Below is a small trained network, with its code and all its weights. Each question gives an input and a target symbol and asks what happens when units are switched off, that is, made to give their printed mean instead of their output.

import numpy as np


def w(rows, s, z=0):
    codes = np.array(rows[::2]) - 128.0
    scale = np.full(codes.shape[1], s)
    scale[-1] = z or s
    return codes * scale


def f(y):
    return np.maximum(y, 0)


def softmax(a):
    e = np.exp(a - a.max(-1, keepdims=True))
    return e / e.sum(-1, keepdims=True)


def log_softmax(a):
    a = a - a.max(-1, keepdims=True)
    return a - np.log(np.exp(a).sum(-1, keepdims=True))


def net(x, mask):
    ids = ['αβδεηλμπστφψ'.index(c) for c in x.split()]
    T = len(ids)
    res = E[ids] + P[:T]
    u = 0
    for l in range(2):
        r = res
        for j in range(2):
            rows = slice(4 * j, 4 * j + 4)
            q, k, v = (r @ M[l][rows].T for M in (Q, K, V))
            z = softmax(np.where(np.tri(T) > 0, q @ k.T / 4**0.5, -1e9)) @ v
            o = O[l][rows]
            res = res + np.where(mask[u + j], z, o[:, -1]) @ o[:, :-1]
        u += 2
        y = f(res @ A[l][:, :-1].T + A[l][:, -1])
        res = res + np.where(mask[u : u + 12], y, B[l][:, -1]) @ B[l][:, :-1]
        u += 12
    return log_softmax(res[-1] @ U[:, :-1].T + U[:, -1])


Q, K, V, O, A, B = {}, {}, {}, {}, {}, {}
E = w([
[101,125,220,171,66,48,134,143,101],'α',
[162,162,171,227,167,31,116,158,139],'β',
[181,145,255,118,30,148,30,98,54],'δ',
[51,138,242,157,207,112,133,155,68],'ε',
[32,115,67,66,42,62,201,238,40],'η',
[85,66,8,141,244,102,48,200,25],'λ',
[81,91,227,149,236,179,151,37,71],'μ',
[65,162,61,238,129,173,206,65,159],'π',
[152,94,3,31,217,248,166,60,15],'σ',
[237,199,27,85,100,121,152,23,157],'τ',
[170,235,154,220,226,223,1,234,137],'φ',
[166,225,161,201,41,234,226,157,228],'ψ',
],0.0044)
P = w([
[83,202,201,243,135,95,194,23,16],'0',
[254,105,180,217,224,16,242,221,11],'1',
[91,150,151,129,48,189,105,115,21],'2',
[26,248,130,242,163,173,115,24,76],'3',
[239,106,196,96,230,28,221,246,76],'4',
[73,101,114,99,52,203,71,156,97],'5',
[21,240,90,212,189,212,89,37,134],'6',
[211,64,195,39,242,40,178,247,155],'7',
[60,60,87,68,54,213,41,191,172],'8',
[27,241,69,166,233,233,56,52,198],'9',
[174,53,181,28,240,70,181,252,193],'10',
[80,24,93,72,28,163,48,125,203],'11',
],0.0039)
Q[0] = w([
[251,12,97,35,20,22,237,189,208],'0.h1',
[91,92,37,39,12,208,131,18,225],'0.h1',
[250,28,15,15,26,14,232,40,241],'0.h1',
[5,222,233,244,126,248,23,70,28],'0.h1',
[235,17,138,12,31,16,116,212,36],'0.h2',
[151,20,25,35,44,58,232,186,92],'0.h2',
[182,35,209,15,36,135,30,240,63],'0.h2',
[22,245,91,229,221,253,54,70,212],'0.h2',
],0.0039)
K[0] = w([
[210,206,248,178,67,104,246,8,212],'0.h1',
[204,13,241,93,54,21,238,210,14],'0.h1',
[249,219,242,173,79,21,252,16,111],'0.h1',
[15,13,55,111,67,190,8,237,14],'0.h1',
[222,230,216,232,229,85,217,62,65],'0.h2',
[131,204,80,224,218,48,238,110,36],'0.h2',
[192,234,211,244,241,176,186,24,201],'0.h2',
[52,26,20,16,43,218,20,153,198],'0.h2',
],0.0039)
V[0] = w([
[204,129,185,63,169,70,190,153,220],'0.h1',
[41,85,95,56,71,105,77,186,242],'0.h1',
[13,120,235,224,1,119,239,38,186],'0.h1',
[54,172,231,92,192,248,84,142,100],'0.h1',
[126,130,14,76,120,73,243,189,75],'0.h2',
[174,158,239,205,115,217,16,57,38],'0.h2',
[36,132,168,133,33,204,25,48,188],'0.h2',
[96,64,49,50,140,203,19,128,164],'0.h2',
],0.004)
O[0] = w([
[145,24,96,33,55,127,175,157,234,69],'0.h1',
[39,115,100,136,93,135,84,172,248,3],'0.h1',
[22,202,254,68,54,87,213,21,196,152],'0.h1',
[156,104,239,76,252,235,114,149,120,193],'0.h1',
[87,206,58,54,104,51,233,237,55,112],'0.h2',
[234,105,188,208,150,183,41,67,41,236],'0.h2',
[32,186,207,244,174,211,21,43,172,94],'0.h2',
[124,210,41,185,217,225,64,179,217,38],'0.h2',
],0.0037,0.003)
A[0] = w([
[239,101,219,227,136,29,145,137,34,239],'0.n1',
[157,246,56,224,146,218,59,31,137,253],'0.n2',
[214,18,205,34,204,3,245,212,31,210],'0.n3',
[48,220,51,169,55,104,221,176,24,225],'0.n4',
[39,230,229,216,56,238,57,12,128,154],'0.n5',
[241,103,177,23,168,194,219,110,120,186],'0.n6',
[72,203,133,233,240,232,5,82,52,129],'0.n7',
[243,133,17,128,198,52,181,69,139,180],'0.n8',
[233,113,195,232,222,139,61,213,52,215],'0.n9',
[185,84,201,49,228,28,247,233,147,204],'0.n10',
[181,32,61,43,187,143,83,253,22,187],'0.n11',
[10,122,22,100,221,236,187,13,20,205],'0.n12',
],0.0039,0.0031)
B[0] = w([
[232,167,166,121,155,37,163,139,9,253],'0.n1',
[95,208,32,184,158,239,134,67,168,207],'0.n2',
[219,69,240,144,168,186,130,227,17,241],'0.n3',
[58,224,76,194,42,45,243,163,27,177],'0.n4',
[143,139,230,217,14,240,155,46,131,204],'0.n5',
[246,109,128,61,206,187,223,173,46,195],'0.n6',
[148,175,164,236,217,246,34,91,94,207],'0.n7',
[246,31,139,110,55,243,151,87,15,160],'0.n8',
[229,212,154,209,210,86,80,179,28,239],'0.n9',
[237,146,247,132,220,189,110,250,107,197],'0.n10',
[150,7,138,196,13,187,3,106,20,192],'0.n11',
[7,102,39,139,237,226,220,43,7,206],'0.n12',
],0.0037,0.0066)
Q[1] = w([
[9,42,22,7,18,11,38,68,251],'1.h1',
[3,138,32,100,33,96,47,26,248],'1.h1',
[7,99,110,115,15,90,33,19,240],'1.h1',
[10,239,73,230,135,201,158,22,213],'1.h1',
[178,87,192,170,198,203,119,205,20],'1.h2',
[199,246,141,241,216,160,130,64,178],'1.h2',
[67,141,156,104,147,173,148,120,30],'1.h2',
[169,70,122,227,222,203,128,197,44],'1.h2',
],0.0038)
K[1] = w([
[124,222,157,184,72,44,222,43,31],'1.h1',
[129,201,159,164,128,42,157,77,2],'1.h1',
[151,168,195,157,72,24,154,72,12],'1.h1',
[114,103,67,124,181,102,60,135,14],'1.h1',
[108,79,121,39,175,124,57,132,161],'1.h2',
[196,199,121,219,150,224,33,135,202],'1.h2',
[121,16,99,13,119,132,86,216,111],'1.h2',
[84,85,90,47,148,147,20,117,197],'1.h2',
],0.0039)
V[1] = w([
[205,224,102,53,10,176,249,139,208],'1.h1',
[98,6,226,78,177,73,118,25,40],'1.h1',
[34,27,29,52,238,245,247,38,49],'1.h1',
[43,189,217,223,165,61,67,255,170],'1.h1',
[232,203,186,112,212,154,132,105,89],'1.h2',
[187,177,152,101,206,172,46,242,138],'1.h2',
[208,191,115,115,230,123,192,186,95],'1.h2',
[100,142,219,107,220,129,204,215,143],'1.h2',
],0.0039)
O[1] = w([
[205,237,159,64,19,235,242,133,242,67],'1.h1',
[7,35,229,16,126,83,30,20,7,177],'1.h1',
[104,114,55,14,247,198,229,19,18,176],'1.h1',
[60,221,200,237,234,2,63,249,215,102],'1.h1',
[116,209,85,102,161,166,147,142,209,252],'1.h2',
[148,176,210,162,164,229,200,214,231,172],'1.h2',
[174,195,80,113,171,120,221,195,234,209],'1.h2',
[84,183,230,71,233,62,219,219,178,151],'1.h2',
],0.0039,0.013)
A[1] = w([
[151,77,190,33,23,242,194,91,141,243],'1.n1',
[220,108,95,210,106,253,43,14,73,92],'1.n2',
[12,204,88,138,59,108,179,25,49,255],'1.n3',
[34,243,114,69,231,100,235,194,113,159],'1.n4',
[91,66,21,45,130,199,54,9,28,152],'1.n5',
[226,171,214,81,9,193,164,204,187,182],'1.n6',
[121,23,201,125,84,206,15,194,35,159],'1.n7',
[72,64,31,233,126,43,41,29,33,40],'1.n8',
[224,183,136,173,136,8,213,245,191,201],'1.n9',
[144,55,252,161,201,2,39,226,111,35],'1.n10',
[19,221,3,43,160,174,204,86,138,143],'1.n11',
[108,24,229,27,119,54,181,54,12,180],'1.n12',
],0.0038,0.0028)
B[1] = w([
[216,24,153,230,109,220,252,237,109,194],'1.n1',
[232,154,139,103,28,229,135,10,224,252],'1.n2',
[18,205,40,214,14,41,13,194,84,222],'1.n3',
[45,254,107,88,248,48,140,159,238,244],'1.n4',
[189,129,34,69,58,4,161,9,247,253],'1.n5',
[235,113,213,239,106,105,250,230,230,189],'1.n6',
[9,15,234,171,21,112,29,54,95,212],'1.n7',
[246,93,49,248,219,6,21,27,144,171],'1.n8',
[229,216,13,151,24,37,74,31,249,210],'1.n9',
[33,116,43,6,56,16,13,230,144,203],'1.n10',
[10,216,32,31,124,50,153,243,195,205],'1.n11',
[13,23,233,3,20,150,195,127,84,255],'1.n12',
],0.0038,0.0082)
U = w([
[119,107,211,129,32,37,121,135,208,228],'α',
[241,154,9,193,243,15,28,153,116,254],'β',
[223,34,200,234,49,246,212,129,76,196],'δ',
[27,108,252,46,245,182,46,189,71,28],'ε',
[37,44,110,147,10,139,51,247,16,179],'η',
[185,25,88,182,15,13,50,95,120,207],'λ',
[82,31,202,110,204,238,220,34,60,68],'μ',
[5,239,101,76,139,47,79,174,185,88],'π',
[191,51,78,48,10,97,143,87,156,15],'σ',
[219,212,50,8,211,131,202,102,129,137],'τ',
[218,211,166,175,47,214,3,43,138,110],'φ',
[225,231,144,245,210,220,237,176,243,28],'ψ',
],0.0039,0.0025)

Each question gives the input, a string of symbols that net reads in full, and the target symbol t.
The units are the heads (4 rows each of Q, K, V and O) and the neurons (one row each of A and B). Each row of codes is followed by its name. A weight is (code - 128) times the scale printed after its matrix; where a second scale follows, it is the last column's (O, A, B and U).
mask holds one flag per unit, layer by layer, with each layer's heads first. A switched-off unit (its flag False) gives its mean, the last column of its rows in O or B, instead of its output. The means were averaged over made-up inputs and are rounded, as every weight is.
A unit's drop is (log p(t) with every unit on - log p(t) with that unit switched off) / (log p(t) with every unit on - log p(t) with every unit switched off).
The circuit of an input: a set's keep is (log p(t) with only the set's units on - log p(t) with every unit switched off) / (log p(t) with every unit on - log p(t) with every unit switched off). Starting from the 12 units with the biggest drops (on a tie, the unit counted first), units are removed one at a time, each time the one whose removal leaves the highest keep (on an exact tie, the one counted first), for as long as the keep stays at least 0.8.
circuit, biggest first: the units of the circuit, biggest drop first
most important unit: the unit with the biggest drop
top k neurons: the k neurons with the biggest drops, biggest first
top k neurons in layer l: the k neurons of layer l with the biggest drops, biggest first
heads that matter: for each layer, one digit per head in row order, 1 if its drop is at least 0.15 and else 0, layers parted by /
input ε φ ψ ψ φ, target ψ: circuit, biggest first => 1.h2; 0.n9; 1.h1; 1.n6
input β η μ, target μ: top 3 neurons => 1.n12; 1.n10; 1.n9
input β λ ψ δ λ ε α, target β: top 4 neurons in layer 0 => 0.n3; 0.n10; 0.n11; 0.n6
input σ ε σ σ μ β η π λ α, target β: circuit, biggest first => 0.h1; 1.n12; 1.h1
input μ η δ, target δ: most important unit => 0.n5
input μ σ σ σ ψ, target ψ: circuit, biggest first => 0.n10; 0.n12; 1.h1; 1.n6
input λ σ σ ψ λ, target ψ: heads that matter => 01 / 11
input δ ψ σ λ μ δ ε λ ψ α μ, target ψ: heads that matter => 00 / 10
input μ μ β ε μ η α β λ η ε, target η: top 3 neurons => 1.n10; 0.n11; 0.n3
input η μ λ, target λ: top 2 neurons => 0.n11; 1.n8
input δ α α ψ, target φ: top 2 neurons => 0.n5; 0.n3
input σ α η λ, target β: top 2 neurons => 1.n8; 0.n7
input φ δ δ δ ε ψ μ ψ, target ψ: heads that matter => 00 / 10
input π ψ β φ μ, target β: top 2 neurons in layer 0 => 0.n1; 0.n9
input β σ ψ π τ ψ μ ε σ ε, target τ: top 2 neurons in layer 0 => 0.n12; 0.n11
input μ ψ δ δ β δ δ λ, target η: top 2 neurons => 0.n11; 1.n10
input μ α μ η τ δ μ ε μ π, target φ: most important unit => 0.h2
input τ π φ, target φ: top 3 neurons in layer 0 => 0.n10; 0.n11; 0.n5
input δ λ μ η σ δ μ δ, target ε: heads that matter => 01 / 10
input δ δ μ φ δ, target β: top neuron => 0.n9
input μ φ τ ε τ δ δ μ η σ δ, target μ: heads that matter => 00 / 10
input μ β μ σ μ, target μ: top 3 neurons in layer 0 => 0.n1; 0.n12; 0.n3
input ψ φ η β δ, target α: top 3 neurons in layer 0 => 0.n4; 0.n12; 0.n2
input τ ψ μ π μ σ λ δ, target μ: top 2 neurons => 0.n1; 0.n9
input λ ε δ φ λ ψ ψ σ, target ψ: heads that matter => 00 / 11
input β φ η δ η δ ε σ φ μ, target ψ: top 3 neurons in layer 1 => 1.n12; 1.n10; 1.n7
input μ β λ ψ φ φ α, target ψ: most important unit => 1.h2
input π α δ ψ ε π β φ, target β: top 2 neurons in layer 0 => 0.n4; 0.n5
input τ β φ, target φ: top 3 neurons in layer 0 => 0.n11; 0.n10; 0.n5
